Each row is followed by its class.
[ 27  44  46  -2  35  46  -8  42  46   0  25  41 -12 -16  21  22 -32  37
  33  11   7  -9  16   0 -53 -39 -26 -29  20  36  -7  16 -37 -27   1 -40] => X
[ -8  11 -69  50 -77  -4 -41  19  -9  50  -9  25  17  15 -43 -74  40  -4
  -9  -5  22   3  62  26  16 -20  73  37  -7   2  10 -77 -28  29   7 -11] => S
[ -3  30 -81  64 -62 -12 -32  22  11  45 -11  53   7  11 -56 -66  29 -14
 -32 -16  22  19  58  21  -6 -38  79  33 -14  15  10 -67 -43  12  19   0] => X
[  6  18 -68  43 -75 -13 -31  18   4  42 -10  21  20   9 -54 -71  26 -21
 -20  -7  28   3  59  30  -2 -23  73  32 -14   4  14 -72 -24  28  17 -15] => P
[-48   8  27  31   8  32 -33  28 -16 -16   0  36 -36  -1  -2 -22 -54  14
 -17  -5  -9 -11 -16  10 -36 -21 -89 -37  39   5 -24  -6  25   2  14 -40] => Z
[-25   9  32  -6  65  33 -32  35   7 -21  11  42 -41  -4 -21 -12 -57  32
   7  12  28 -12 -32  12 -34 -15 -71 -18  14 -13 -13   2  18   2  26 -38] => Q
[-23   3  32  10  17  28 -31  27  -5 -13  -1  26 -24   1  -1 -16 -57  15
 -17   5  10 -12 -26  10 -31 -17 -81 -43  44  -4 -18  -3  29   2  25 -39] => G
[ 15  41  32 -16  30  41 -25  31  38   4  23  32  -8 -18  43  23 -21  29
  44  -1  -4  -2  13  10 -58 -49 -31 -40  17  31   2  14 -21 -17   2 -36] => S
[-36   1  14  24  20  31 -36  24 -21 -16   4  41 -35   0  -6 -23 -53  15
 -19  -1   1 -12 -23   2 -26 -15 -81 -38  45  -3 -26  -4  33  14  16 -41] => S
[ 38  36  50 -26  37  41  -6  50  53  -2   6  27 -14 -15  32  12 -27  30
  38   9  14  -6  -1   8 -84 -49 -36 -34   1  44  -4  14 -29 -27  26 -36] => G
[ 14  -1 -73  32 -51 -24  -4  27   2  49 -15   1  34  -8 -39 -55  35   6
 -21  12  14   4  55  -2  10 -22  94  24 -22 -15  12 -61  -9  22   8 -36] => Z
[ 39  44  45 -16  59  52 -11  43  44   2  18  24  -5 -17  38  35 -33  42
  38  14  18  -7  12   3 -42 -34 -25 -36  16  23   3  15 -30 -13   1 -55] => Q
[-20   5   5  27  -6  -5   1   3 -15   6  45  76 -24 -15  22 -52 -24 -21
 -16  -8  31  11 -65  -5   1  19  -3 -23  20  55 -35  31   1  13  35  37] => H
[-13  42  19  33 -23  20 -18  -8  -3   5   6 -20 -36  13  14 -47 -28 -18
  47 -21  -6  44  18  11 -91   6  -5 -22  -6  -9  12  12 -23 -25  21  -2] => P
[ -7  17  -7  23 -16 -27  10   4   1   5  54  55 -11  -2   7 -60 -17 -44
 -30  -6  44  -4 -48   1   0  16   7  -1   6  51 -20  14  -3  11  45  33] => Q
[-31  11  38   1  40  44 -33  34  15 -20  10  49 -42  -6 -17  -5 -57  32
  12  12  22  -9 -27   6 -44 -12 -78 -23  25  -7 -19   8  19   1  22 -34] => H
[ 27  45  44  -5  41  51  -6  46  45  -1  23  46 -11 -17  31  27 -30  26
  32   9  18 -10   8  -5 -61 -32 -34 -34  22  39  -9  14 -31 -19   7 -43] => H
[-23   5  41  -8  43  30 -30  31  15 -21   6  46 -33 -10 -15   2 -60  33
   9  12  12 -19 -28  19 -24 -14 -72 -24  28  -6 -14   9  29  -2  22 -44] => P
[-26  29  13  21 -33  18  -9  -2   0   1   3 -13 -30  -1  26 -60 -16 -11
  48  -8  14  46   4  -2 -97   8  -2 -26  -5   3  13  31 -13 -21  25   0] => H
[-17  27  12  46 -16  24 -16   3 -12  -1  -1 -10 -33  15  25 -49 -23  -8
  43 -11  -2  53  11   8 -80  18 -11 -25  -9  -8  14  18 -11 -24  25   6] => R
[ -9  16 -77  59 -78  -5 -40  22 -17  46 -14  20  15  17 -46 -81  31  -5
 -12  -3  23   4  63  21   4 -17  58  34  -9   7   2 -73 -24  30   7 -13] => S
[ -3   4  12   7 -20  -8  16  -5  -5  -3  49  73 -11 -20  17 -43 -29 -25
 -21   9  18  -2 -65  -4 -13   4  -1 -21  11  62 -31  42   7  -2  38  27] => X
[ -2   3  10  12 -18 -14   9  -1 -12   1  42  51  -6 -15  20 -48 -25 -20
  -8  -4  18  -3 -55  12  10  13  -7 -18  21  56 -28  29  12   1  26  27] => P
[ 31  46  45 -15  45  42  -3  47  56  -8  18  45 -15 -21  21  16 -31  28
  28  15  15  -3   1   3 -79 -47 -34 -28   6  44   1  24 -36 -29  25 -33] => X
[-13  12   9  22 -38 -17  11   8   6   3  60  67 -13  -6  24 -51 -17 -41
 -26   5  41  -4 -49 -12 -15  20  -1 -10  13  49 -17  23  -3  17  49  33] => H
[ -4   5   7  19 -13 -10  10  15  -9   4  35  60 -13 -18  21 -45 -22 -20
 -20   8  15   5 -60   1  10  11  -4 -17   8  51 -28  21   7   1  27  29] => Z
[  3  30 -78  52 -63 -16 -27  35   7  44 -16  39  22  12 -44 -58  30 -13
 -38 -12  12  12  61  22  -3 -36  72  33 -17   9  10 -77 -31  12  20 -12] => Z
[-23   4  50 -11  50  29 -30  38  12 -12  13  37 -37  -2  -8  -1 -56  37
  12  14  20 -14 -32  11 -37 -14 -72 -28  21  -6 -17   5  18  -1  30 -34] => G
[-52  -2  40  35   6   4 -30  11 -21  -5   8  34 -43   4  -5 -22 -54  25
 -15  -3   4 -21 -19  15 -39 -10 -80 -36  37   9 -42   0  31  18  37 -50] => G
[-13   8   4  28 -30 -19   6   8  -2   9  56  59 -15  -5  31 -51 -16 -45
 -26   1  33   2 -57 -14 -10  24   5 -10  13  41 -15  21  -3  21  51  33] => H
[ -7  23 -89  48 -75 -13 -14   6   4  39  -5  57  16  -1 -53 -80  19 -16
 -40  -4  34  10  36   8 -17 -46  70  20 -11  27   8 -41 -14   8  21 -18] => X
[  4   4 -89  37 -85 -24 -13  16  -1  42 -14  33  23   6 -46 -87  28 -23
 -42  -2  41   5  37  18 -11 -42  79  18 -17  20  12 -57  -9  12  26 -19] => G
[ -4  21 -66  53 -53  -9 -33  27   0  50  -9  24  22  14 -53 -63  26  -5
 -17   1  23   1  56  14   9 -12  69  45 -10  -2   9 -68 -34  18  17 -12] => X
[-15  45  12  43 -22  26 -23  -7  -1   5  -7  -8 -39  11  14 -49 -31 -21
  35 -30  -2  46  11  16 -75   5 -10 -28   2   2   5  13 -20 -25  22  -1] => P
[-26  32  10  41 -26  27 -16  -8  -9   3  -3  -6 -32   9  37 -49 -17 -10
  37 -16  -2  50   4   3 -86   2  -8 -32  -2  -7  15  21  -7 -30  30 -13] => S
[-21  37  24  31 -21  26 -13  -4   3   0  -5  -4 -36   3  26 -48 -29  -8
  40  -9  -1  52  -1   0 -92   3  -3 -27  -5  -6  14  34 -15 -43  27  -5] => X
[ 42  37  38  -1  46  52 -15  56  37  -4  12  36   5 -18  37  25 -32  36
  32  21  13  -6  14  -1 -46 -30 -35 -32  12  34   1  12 -25 -13   4 -46] => R
[ -24   36   16   19  -23   24   -4    1    2    3    3   -8  -35   -1
   11  -61  -19  -14   38  -18    1   47    5   -6 -103   -7    4  -22
  -19    6   10   21  -19  -35   20   -1] => Z
[-36   2  34  19  11  26 -43  37  -2 -13   6  47 -43   6   2 -24 -60  34
   1   0   6 -22 -21  15 -21  -6 -77 -23  35  -5 -21   0  26  14  27 -38] => P
[-20  -3  39  -6  51  28 -31  33   2 -24   3  46 -27  -2 -16  -2 -56  24
   0  13   7 -14 -28  10 -25  -5 -71 -16  20 -12 -16   5  35 -10  22 -34] => R
[-32   4  34  15  21  28 -28  37 -10 -22  -1  33 -33  -1  -3  -8 -58   9
 -21   8 -10 -10 -28   0 -33 -12 -83 -29  33 -13 -16  -4  31  -3  17 -40] => Z
[-16   8  16  14 -22  -4  10   4  -7   2  44  71 -23 -19  23 -51 -19 -24
 -20 -10  11  -1 -63   3  -1   0  -5 -23  13  72 -38  28  -1   1  28  29] => Z
[ 27  45  39 -12  35  34 -21  41  48   7  10  25   1 -18  29  23 -30  31
  41   6  11  -2  12  17 -61 -48 -41 -39  10  38  -8   7 -23 -22  11 -32] => G
[-56   4  34  35  10   9 -33  11 -18  -8  16  46 -39  -8  -1 -20 -52  19
 -10   1   6 -14 -20   6 -39  -8 -75 -36  45   2 -36   6  32  20  28 -46] => H
[-23  22   1  15 -39 -26  -8   5 -22  -3  58  74 -14  -4  12 -58 -25 -34
 -18   1  27  -1 -48  15  -3  15  -3 -11  15  51 -31  17   4  27  29  31] => Q
[ 38  39  37 -28  39  53   1  49  60 -10  17  42  -7 -22  40  17 -25  27
  32  16  11 -10  -5 -14 -86 -55 -38 -32   6  45   8  24 -28 -21  27 -49] => S
[ 11   0 -74  51 -60 -17 -17  29  -4  60 -22 -10  15  -3 -46 -67  31  14
 -13   5  14   3  65  -1  16 -13  90  26 -21 -11  -3 -69 -15  39  -4 -34] => Z
[ -8  19 -97  47 -79 -19 -18  12   3  38  -4  55  23   4 -40 -79  25 -33
 -46 -16  35  11  39   5 -23 -42  74  20  -9  23  11 -51 -15  14  29 -12] => H
[-36   7  16  22  12  29 -36  26 -14 -17   0  46 -31  -5  -4 -23 -56   6
 -15   9   7  -8 -26   6 -32 -12 -83 -38  50   0 -20   0  28  10  18 -35] => H
[ -15   38   15   18  -33   20  -12   -4    8   -3   -1  -10  -34    0
   17  -59  -27  -20   42  -21    7   37    6    8 -103   -7   -9  -27
   -9   15   10   29  -15  -22   25   -7] => P
[  5  35 -79  57 -47  -5 -32  18   2  43 -13  47   6  18 -48 -67  26 -17
 -29 -24  27  24  50  28 -13 -39  79  31 -18  12  11 -73 -41  13  24 -11] => Q
[ 16   8 -73  32 -39 -19 -19  17   4  51 -19  -6  19   0 -46 -65  27   9
 -10   4  27  -4  55   0   7 -19  85  29 -19 -15   0 -63 -16  40   9 -40] => Q
[  0  18 -97  37 -67 -18 -16  10  -5  39  -5  42  12   9 -49 -87  23 -25
 -39  -8  41   8  34  13 -10 -38  81  25 -16  17  14 -54 -11  19  19 -20] => Q
[-23  12  39  -8  49  37 -32  31  12 -20  11  35 -32  -3  -7  -5 -62  33
  10  18  21 -15 -27  13 -42 -14 -73 -22  19 -12  -8   8  20   5  32 -50] => Q
[ 21  41  34 -28  48  35 -17  33  46   0  31  35 -12 -16  30  16 -27  26
  42   1  17   0   7  20 -55 -48 -17 -31   6  31  11  15 -31 -23   9 -28] => Q
[ -28   37   22   16  -28   20   -2  -12    8   -4   13   -6  -32    1
   11  -55  -17  -14   47   -8   11   47    4    2 -114   -4    0  -20
  -18    3   20   35  -16  -40   30    3] => X
[-30  33  15  36 -17  30 -20 -10 -15   5  -7 -12 -40  11  33 -50 -18  -1
  50 -21  -7  55   4  10 -83   6  -8 -32   2  -7  11  24  -5 -37  19  -9] => S
[-31   4  33  -6  40  24 -28  28   6 -19  18  39 -36  -7 -35 -11 -59  30
   6  18  15 -16 -23  10 -34  -9 -66 -16  19 -12 -21  10  28  -6  16 -27] => X
[-22  36  14  42 -30  22 -20  -2  -7   3  -6  -2 -41   6  30 -51 -25 -18
  38 -15  -1  54   1   7 -88  11  -3 -31   1  -2   3  22 -16 -25  26   0] => H
[ 23  48  37 -21  41  35 -23  38  52   0  28  39 -22 -14  27  12 -32  20
  37  -8  15  -5   6  17 -58 -48 -26 -32  11  38  -4  10 -27 -18   5 -28] => Q
[-13  41   8  41 -32  29 -15  -8   0   6  -3 -18 -35  12  17 -44 -29 -15
  41  -9 -10  51  15  -1 -90   8  -2 -25  -6  -5  12  22 -27 -27  18   6] => X
[ 13  26  21  11  30  45 -21  40  38  14  -2  41 -24 -24  13 -22 -19  48
  24 -22  45   1  -4  21 -18 -52 -31 -48  21  58 -26   8 -10 -23  -7 -22] => G
[-59   6  36  48   3  16 -35   4 -19 -10  10  47 -42  -8  -7 -21 -53  20
 -14  -7  12  -7 -21  18 -38 -10 -80 -36  40   8 -40   6  36  17  28 -43] => H
[-53   5  26  39   9   9 -33   6 -28 -10  13  48 -39  -8 -11 -18 -53  11
 -24  -4   9  -7 -21   8 -34  -7 -70 -37  40   3 -40   4  37  22  22 -40] => H
[ 10  39  21  17  31  51 -21  39  34  13  -2  43 -33 -33   4 -21 -18  46
  19 -29  31   8   3  18 -25 -53 -24 -42  10  59 -34   5 -13 -19 -19 -25] => Z
[-16  35  20  44 -16  16 -14  -8   1   4  -3 -20   0   2  55 -23 -23  -5
  32 -12 -11  50  13 -14 -78  11 -14 -36   3 -16  20  31   0 -17  34 -19] => R
[ 34  35  53 -21  32  45  -7  52  51 -17  17  46 -11 -13  38  12 -26  17
  32   9   8 -12   6   2 -93 -45 -41 -25  -2  47   3  18 -25 -25  27 -38] => R
[ 10  36 -84  59 -54  -9 -32  21   5  41 -22  44  16  19 -46 -64  25 -17
 -39 -19  25  14  57  29  -7 -37  72  34 -15  14   8 -75 -40  18  29 -17] => Q
[-26  15  -6  25 -48 -14  -8   5 -20  -2  48  83 -15 -11   3 -62 -24 -36
 -14   1  32   9 -50  17  -4  16  -9 -15  20  62 -36  19   9  14  22  48] => H
